Where the symbols take the states:
q97 ba q507
q97 ze q234
q97 su q768
q97 ni q978
q446 ba q686
q446 ze q941
q446 ke q477
q446 su q33
q446 ni q884
q964 ze q370
q964 ke q754
q964 su q512
q964 ni q435
q627 ba q490
q627 ze q400
q627 ke q105
q627 su q561
q627 ni q997
q556 ba q370
q556 ze q754
q556 ke q320
q556 su q480
q556 ni q201
q911 ze q772
q911 ke q173
q911 su q64
q911 ni q413
q199 ba q990
q199 ze q328
q199 ke q561
q199 su q807
q199 ni q490
q561 ba q199
q561 ze q138
q561 ke q831
q561 su q246
q561 ni q627
q230 ba q509
q230 ze q321
q230 ke q359
q230 su q52
q230 ni q33
q509 ba q920
q509 ze q252
q509 ke q230
q509 su q882
q509 ni q493
q507 ba q477
q507 ze q867
q507 ke q97
q507 su q29
q507 ni q184
q321 ba q252
q321 ze q230
q321 ke q490
q321 su q990
q321 ni q850
q941 ba q173
q941 ze q446
q941 ke q473
q941 su q850
q941 ni q846
q744 ze q920
q744 ke q252
q744 su q255
q744 ni q64
q605 ba q246
q605 ze q162
q605 su q250
q605 ni q831
q477 ba q446
q477 ze q473
q477 ke q507
q477 su q994
q477 ni q81
q512 ze q413
q512 ke q16
q512 su q772
q512 ni q964
q899 ba q850
q899 ze q994
q899 ke q997
q899 su q490
q899 ni q473
q978 ba q184
q978 ze q250
q978 su q97
q978 ni q162
q768 ba q29
q768 ze q854
q768 su q520
q768 ni q97
q435 ze q255
q435 ke q882
q435 su q964
q435 ni q920
q807 ba q320
q807 ze q542
q807 ke q246
q807 su q449
q807 ni q199
q490 ba q321
q490 ze q359
q490 ke q627
q490 su q199
q490 ni q899
q370 ze q964
q370 ke q556
q370 su q413
q370 ni q255
q884 ba q16
q884 ze q846
q884 ke q81
q884 su q446
q884 ni q348
q52 ba q882
q52 ze q990
q52 ke q328
q52 su q348
q52 ni q230
q81 ba q884
q81 ze q449
q81 ke q184
q81 su q477
q81 ni q542
q882 ba q435
q882 ze q201
q882 ke q52
q882 su q754
q882 ni q509
q609 ba q138
q609 ze q831
q609 su q162
q609 ni q520
q520 ba q400
q520 ze q105
q520 su q609
q520 ni q768
q192 ba q449
q192 ze q184
q192 ke q250
q192 su q867
q192 ni q246
q493 ba q92
q493 ze q559
q493 ke q33
q493 su q509
q493 ni q686
q867 ba q473
q867 ze q507
q867 ke q234
q867 su q997
q867 ni q192
q173 ba q911
q173 ze q686
q173 ke q941
q173 su q559
q173 ni q480
q252 ba q744
q252 ze q509
q252 ke q321
q252 su q201
q252 ni q559
q997 ba q899
q997 ze q29
q997 ke q854
q997 su q627
q997 ni q867
q320 ba q556
q320 ze q348
q320 ke q807
q320 su q846
q320 ni q990
q255 ze q435
q255 ke q201
q255 su q370
q255 ni q744
q5 ba q542
q5 ze q246
q5 ke q162
q5 su q184
q5 ni q138
q234 ba q867
q234 ze q97
q234 su q854
q234 ni q250
q29 ba q994
q29 ze q997
q29 ke q768
q29 su q400
q29 ni q507
q33 ba q493
q33 ze q850
q33 ke q994
q33 su q230
q33 ni q446
q831 ba q561
q831 ze q609
q831 su q605
q831 ni q105
q184 ba q81
q184 ze q192
q184 ke q978
q184 su q507
q184 ni q5
q473 ba q941
q473 ze q477
q473 ke q867
q473 su q899
q473 ni q449
q359 ba q230
q359 ze q490
q359 ke q400
q359 su q328
q359 ni q994
q328 ba q52
q328 ze q199
q328 ke q138
q328 su q542
q328 ni q359
q990 ba q201
q990 ze q52
q990 ke q199
q990 su q320
q990 ni q321
q559 ba q64
q559 ze q493
q559 ke q850
q559 su q252
q559 ni q173
q138 ba q328
q138 ze q561
q138 ke q609
q138 su q5
q138 ni q400
q92 ze q64
q92 ke q493
q92 su q920
q92 ni q772
q162 ba q5
q162 ze q605
q162 su q978
q162 ni q609
q400 ba q359
q400 ze q627
q400 ke q520
q400 su q138
q400 ni q29
q994 ba q33
q994 ze q899
q994 ke q29
q994 su q359
q994 ni q477
q250 ba q192
q250 ze q978
q250 su q234
q250 ni q605
q16 ba q512
q16 ze q480
q16 ke q884
q16 su q686
q16 ni q754
q772 ze q911
q772 ke q686
q772 su q92
q772 ni q512
q920 ze q744
q920 ke q509
q920 su q435
q920 ni q92
q480 ba q413
q480 ze q16
q480 ke q846
q480 su q173
q480 ni q556
q201 ba q255
q201 ze q882
q201 ke q990
q201 su q556
q201 ni q252
q449 ba q846
q449 ze q81
q449 ke q192
q449 su q473
q449 ni q807
q686 ba q772
q686 ze q173
q686 ke q446
q686 su q493
q686 ni q16
q850 ba q559
q850 ze q33
q850 ke q899
q850 su q321
q850 ni q941
q542 ba q348
q542 ze q807
q542 ke q5
q542 su q81
q542 ni q328
q105 ba q627
q105 ze q520
q105 su q831
q105 ni q854
q413 ze q512
q413 ke q480
q413 su q911
q413 ni q370
q246 ba q807
q246 ze q5
q246 ke q605
q246 su q192
q246 ni q561
q64 ze q92
q64 ke q559
q64 su q744
q64 ni q911
q854 ba q997
q854 ze q768
q854 su q105
q854 ni q234
q846 ba q480
q846 ze q884
q846 ke q449
q846 su q941
q846 ni q320
q754 ba q964
q754 ze q556
q754 ke q348
q754 su q16
q754 ni q882
q348 ba q754
q348 ze q320
q348 ke q542
q348 su q884
q348 ni q52

In the rows, 143 means zero.

The rows follow the links: the fewer symbols apart two states are, the more alike their rows tend to be.

Each row, then its state:
[176, 94, 164, 135, 190, 173, 200, 167, 252, 98, 240, 145, 154, 116, 135, 229, 134, 120, 107, 97, 157, 177, 127, 165, 133, 142, 58, 72, 168, 184, 98, 132, 183, 206, 141, 224, 142, 150, 127, 110, 130, 102, 204, 106]
state: q162
[200, 168, 153, 125, 149, 92, 122, 168, 186, 67, 161, 96, 178, 84, 116, 166, 170, 154, 53, 130, 126, 140, 119, 107, 193, 125, 118, 118, 130, 251, 126, 135, 261, 114, 27, 125, 172, 202, 92, 74, 150, 119, 167, 166]
state: q250
[112, 154, 129, 199, 192, 193, 165, 189, 83, 193, 134, 166, 166, 113, 148, 131, 115, 209, 163, 45, 97, 196, 171, 221, 112, 231, 120, 182, 192, 94, 150, 154, 114, 194, 120, 156, 145, 112, 220, 168, 163, 216, 178, 196]
state: q512
[79, 196, 154, 121, 67, 128, 67, 220, 73, 142, 69, 141, 208, 148, 182, 71, 72, 184, 162, 144, 85, 170, 183, 149, 143, 197, 93, 141, 150, 145, 127, 137, 188, 177, 67, 108, 188, 115, 181, 204, 142, 157, 147, 146]
state: q370
[190, 221, 118, 156, 98, 111, 97, 148, 134, 124, 195, 99, 161, 149, 119, 147, 171, 183, 63, 129, 141, 104, 93, 87, 206, 114, 168, 171, 121, 212, 147, 149, 195, 29, 45, 64, 125, 199, 123, 108, 139, 175, 107, 178]
state: q867
[139, 178, 144, 114, 16, 141, 60, 144, 159, 114, 183, 116, 174, 204, 141, 137, 100, 125, 82, 201, 160, 145, 110, 107, 148, 106, 74, 103, 119, 210, 135, 135, 204, 109, 121, 119, 179, 148, 121, 191, 107, 56, 126, 89]
state: q561
[139, 111, 155, 76, 63, 108, 104, 170, 143, 81, 54, 128, 155, 165, 200, 65, 77, 107, 211, 237, 158, 127, 217, 104, 152, 109, 162, 101, 117, 131, 117, 122, 162, 168, 186, 117, 153, 117, 117, 141, 122, 48, 148, 96]
state: q990
[147, 148, 132, 109, 129, 92, 136, 99, 94, 140, 53, 112, 99, 149, 174, 74, 176, 134, 164, 213, 144, 91, 167, 62, 149, 83, 270, 169, 94, 136, 186, 143, 129, 77, 191, 91, 137, 159, 99, 94, 160, 155, 92, 183]
state: q850
[163, 84, 173, 128, 164, 170, 176, 121, 262, 124, 240, 174, 109, 145, 147, 229, 156, 98, 115, 128, 167, 161, 104, 161, 137, 137, 53, 68, 150, 165, 131, 134, 160, 198, 180, 201, 148, 151, 120, 112, 133, 83, 187, 57]
state: q609
[140, 133, 165, 51, 65, 95, 97, 116, 227, 76, 178, 101, 169, 189, 161, 156, 126, 87, 98, 199, 140, 141, 95, 71, 162, 112, 83, 77, 117, 214, 114, 144, 225, 139, 125, 147, 172, 165, 97, 106, 136, 57, 151, 88]
state: q831
[183, 108, 156, 167, 238, 151, 217, 150, 218, 104, 238, 141, 132, 91, 117, 220, 182, 156, 95, 67, 158, 153, 96, 185, 153, 151, 95, 127, 178, 191, 110, 136, 177, 171, 94, 190, 142, 182, 144, 91, 140, 145, 190, 140]
state: q978
[215, 102, 105, 220, 207, 201, 222, 190, 127, 138, 182, 139, 166, 102, 116, 189, 168, 194, 165, 57, 209, 123, 213, 208, 143, 155, 162, 163, 192, 121, 96, 111, 145, 154, 125, 135, 95, 172, 194, 163, 96, 124, 162, 190]
state: q81
[185, 125, 120, 206, 184, 197, 196, 96, 125, 163, 189, 187, 105, 156, 110, 204, 217, 142, 173, 120, 197, 86, 143, 163, 147, 121, 207, 176, 170, 97, 163, 145, 47, 87, 243, 138, 88, 153, 166, 158, 140, 149, 108, 154]
state: q994
[56, 194, 168, 93, 26, 132, 64, 155, 109, 176, 79, 132, 191, 194, 177, 53, 65, 138, 160, 203, 110, 186, 164, 129, 121, 187, 99, 150, 123, 119, 152, 148, 147, 155, 122, 116, 199, 78, 162, 205, 140, 141, 137, 90]
state: q255
[82, 159, 155, 184, 136, 193, 128, 118, 122, 223, 153, 217, 127, 191, 138, 141, 128, 127, 178, 164, 130, 192, 116, 195, 95, 181, 107, 168, 156, 71, 182, 166, 52, 162, 204, 174, 150, 89, 181, 216, 182, 199, 110, 107]
state: q920

Each walk starts at a row. The symbols on each line, taken left to right, move it on to the next state.
Answer with the state's row; about right is enough.
new walk
[205, 170, 119, 164, 93, 110, 138, 182, 92, 62, 117, 92, 203, 132, 154, 90, 128, 202, 139, 146, 173, 101, 225, 128, 189, 129, 183, 157, 150, 182, 86, 131, 220, 72, 68, 63, 116, 190, 155, 157, 91, 92, 147, 190]
ze ni ni su su ni	[193, 78, 120, 201, 157, 220, 196, 185, 154, 108, 190, 160, 170, 172, 121, 190, 130, 176, 177, 92, 234, 143, 204, 210, 117, 151, 101, 123, 187, 125, 84, 103, 123, 153, 167, 166, 119, 150, 202, 202, 75, 73, 189, 130]
ze su su ze ze ba	[178, 143, 122, 127, 183, 60, 165, 149, 65, 100, 42, 83, 141, 113, 161, 70, 163, 171, 175, 160, 134, 91, 180, 84, 168, 102, 256, 184, 106, 136, 130, 130, 159, 118, 112, 92, 128, 158, 118, 105, 136, 167, 108, 221]
new walk
[111, 144, 168, 84, 109, 69, 89, 198, 127, 104, 40, 102, 175, 129, 199, 66, 82, 145, 154, 147, 94, 195, 171, 139, 141, 183, 115, 119, 116, 162, 115, 139, 229, 205, 81, 134, 193, 114, 142, 133, 152, 125, 182, 148]
ke ze ze ni ba	[74, 136, 178, 40, 81, 91, 78, 166, 152, 130, 45, 132, 165, 153, 193, 63, 100, 96, 172, 203, 85, 178, 178, 106, 131, 132, 125, 105, 111, 143, 140, 153, 160, 202, 141, 137, 201, 78, 110, 152, 167, 103, 161, 94]
ba su su ni su su ni ke	[107, 166, 146, 102, 152, 74, 124, 211, 103, 111, 32, 93, 168, 81, 198, 59, 107, 173, 141, 125, 67, 179, 182, 120, 169, 181, 148, 165, 117, 157, 136, 135, 228, 170, 39, 126, 176, 127, 134, 104, 185, 165, 168, 181]
new walk
[64, 180, 175, 54, 95, 73, 79, 126, 145, 160, 43, 141, 123, 172, 197, 89, 121, 86, 159, 242, 81, 162, 112, 83, 139, 125, 147, 141, 93, 131, 165, 150, 132, 167, 156, 139, 179, 94, 95, 132, 211, 147, 110, 103]
ze ni ke ke ke su ni	[172, 141, 120, 200, 164, 198, 164, 68, 171, 201, 264, 166, 124, 159, 79, 237, 201, 142, 104, 125, 163, 123, 45, 167, 138, 121, 132, 159, 175, 116, 171, 170, 86, 91, 194, 142, 94, 178, 157, 139, 159, 172, 116, 143]
ni ni ze ke su ze	[199, 139, 141, 168, 242, 138, 205, 123, 213, 131, 227, 151, 113, 94, 101, 240, 206, 140, 69, 84, 135, 129, 75, 146, 150, 135, 142, 135, 161, 179, 147, 172, 133, 134, 131, 186, 133, 188, 113, 77, 160, 176, 167, 164]
new walk
[84, 169, 138, 187, 153, 173, 150, 115, 108, 254, 136, 184, 133, 148, 119, 149, 164, 171, 162, 113, 118, 185, 125, 204, 101, 191, 152, 208, 153, 91, 184, 193, 34, 150, 209, 146, 127, 104, 189, 164, 199, 245, 121, 169]
ni ni su ni ze ke su	[110, 197, 156, 103, 160, 35, 111, 164, 93, 157, 50, 103, 128, 91, 167, 67, 150, 177, 145, 147, 55, 148, 124, 98, 156, 161, 221, 170, 103, 157, 166, 163, 162, 146, 69, 113, 160, 135, 109, 89, 204, 198, 122, 201]
ni ke ze ni ze ni su	[155, 93, 162, 100, 128, 91, 147, 214, 106, 59, 36, 108, 164, 151, 194, 72, 89, 138, 180, 180, 148, 141, 232, 147, 151, 110, 168, 110, 106, 157, 81, 95, 215, 179, 103, 133, 177, 134, 119, 145, 106, 54, 167, 148]
new walk
[187, 191, 114, 152, 100, 116, 103, 178, 130, 87, 168, 84, 204, 130, 114, 131, 122, 197, 66, 128, 143, 105, 134, 129, 189, 151, 114, 135, 162, 224, 100, 124, 238, 80, 13, 83, 139, 221, 148, 157, 107, 129, 148, 163]
ba su su ba ke ze ke su su	[147, 111, 138, 178, 112, 226, 148, 135, 230, 156, 244, 184, 129, 190, 111, 223, 132, 107, 134, 142, 202, 156, 108, 193, 121, 151, 44, 104, 185, 127, 138, 119, 121, 165, 201, 191, 138, 149, 174, 201, 112, 88, 163, 82]
ni ke ze ni ze ni su	[168, 120, 146, 133, 216, 145, 199, 66, 238, 162, 232, 162, 91, 123, 121, 243, 213, 111, 90, 112, 167, 131, 45, 155, 150, 122, 158, 121, 149, 151, 174, 154, 112, 140, 195, 195, 120, 166, 111, 86, 163, 162, 129, 140]
new walk
[131, 52, 146, 137, 197, 184, 197, 85, 145, 159, 113, 192, 86, 167, 153, 188, 167, 93, 220, 170, 168, 132, 165, 162, 113, 97, 178, 152, 140, 89, 161, 142, 45, 177, 285, 188, 121, 92, 148, 137, 157, 123, 142, 126]
su ba ba su su ni ni	[45, 132, 179, 157, 129, 204, 152, 153, 150, 202, 149, 203, 155, 174, 177, 135, 112, 117, 192, 123, 122, 225, 149, 204, 80, 214, 80, 143, 166, 77, 147, 162, 81, 220, 203, 178, 161, 74, 189, 217, 151, 158, 169, 125]
ni ni ze ke su ze	[76, 106, 166, 139, 169, 154, 162, 92, 179, 208, 109, 206, 72, 140, 149, 160, 154, 81, 193, 150, 111, 182, 120, 159, 108, 173, 137, 140, 133, 79, 187, 175, 52, 215, 247, 217, 142, 64, 149, 121, 185, 158, 157, 99]
new walk
[164, 215, 136, 113, 74, 121, 82, 100, 131, 136, 191, 141, 143, 173, 117, 133, 186, 155, 67, 195, 136, 91, 71, 69, 182, 101, 170, 152, 119, 199, 174, 167, 152, 19, 119, 81, 136, 176, 104, 144, 142, 164, 71, 148]
ni ba ze ze ni ke ni	[137, 177, 141, 125, 58, 120, 76, 181, 152, 86, 192, 113, 182, 173, 156, 140, 92, 177, 101, 146, 160, 145, 140, 115, 168, 142, 72, 99, 131, 217, 90, 124, 257, 102, 45, 113, 177, 168, 156, 205, 114, 70, 153, 126]
ba su su ba ze ba ke	[182, 103, 124, 190, 264, 162, 255, 136, 126, 154, 113, 148, 110, 94, 126, 158, 193, 161, 166, 99, 155, 130, 182, 161, 123, 126, 226, 185, 181, 92, 150, 120, 91, 159, 183, 159, 87, 150, 161, 94, 160, 198, 136, 213]
new walk
[181, 186, 107, 148, 91, 111, 105, 90, 107, 124, 120, 88, 151, 198, 129, 113, 156, 148, 130, 207, 160, 68, 146, 71, 183, 69, 233, 192, 99, 154, 181, 143, 138, 29, 158, 62, 110, 185, 113, 163, 116, 144, 76, 171]
su ze ba ni ke ni ze ba ke	[213, 162, 100, 172, 118, 106, 128, 159, 59, 123, 96, 90, 171, 151, 127, 99, 153, 196, 124, 157, 189, 81, 171, 99, 186, 117, 234, 181, 117, 165, 133, 135, 174, 22, 85, 61, 105, 212, 129, 140, 114, 169, 115, 212]
ba su ze ze ba su ba ni	[84, 235, 134, 134, 65, 100, 69, 132, 68, 195, 77, 155, 147, 164, 148, 56, 118, 151, 154, 165, 91, 155, 113, 101, 140, 194, 164, 186, 109, 118, 203, 165, 104, 86, 135, 88, 139, 114, 142, 165, 193, 213, 80, 177]
new walk
[110, 221, 137, 144, 78, 100, 97, 212, 77, 143, 67, 108, 190, 117, 158, 57, 97, 198, 139, 123, 89, 187, 172, 148, 153, 209, 157, 177, 151, 141, 149, 137, 185, 135, 45, 109, 175, 118, 183, 169, 164, 205, 148, 174]
ze ni su ke ze su su	[97, 202, 161, 80, 129, 64, 109, 107, 107, 161, 45, 125, 110, 147, 168, 75, 151, 140, 150, 206, 67, 146, 104, 76, 151, 136, 195, 170, 105, 131, 204, 175, 125, 126, 157, 109, 157, 134, 96, 98, 223, 191, 97, 173]
ze ni su ni ba	[112, 168, 145, 211, 196, 185, 182, 151, 90, 235, 151, 173, 155, 118, 126, 162, 161, 197, 161, 71, 102, 184, 116, 196, 99, 212, 165, 206, 171, 93, 170, 166, 82, 171, 120, 152, 124, 124, 200, 160, 200, 254, 148, 191]
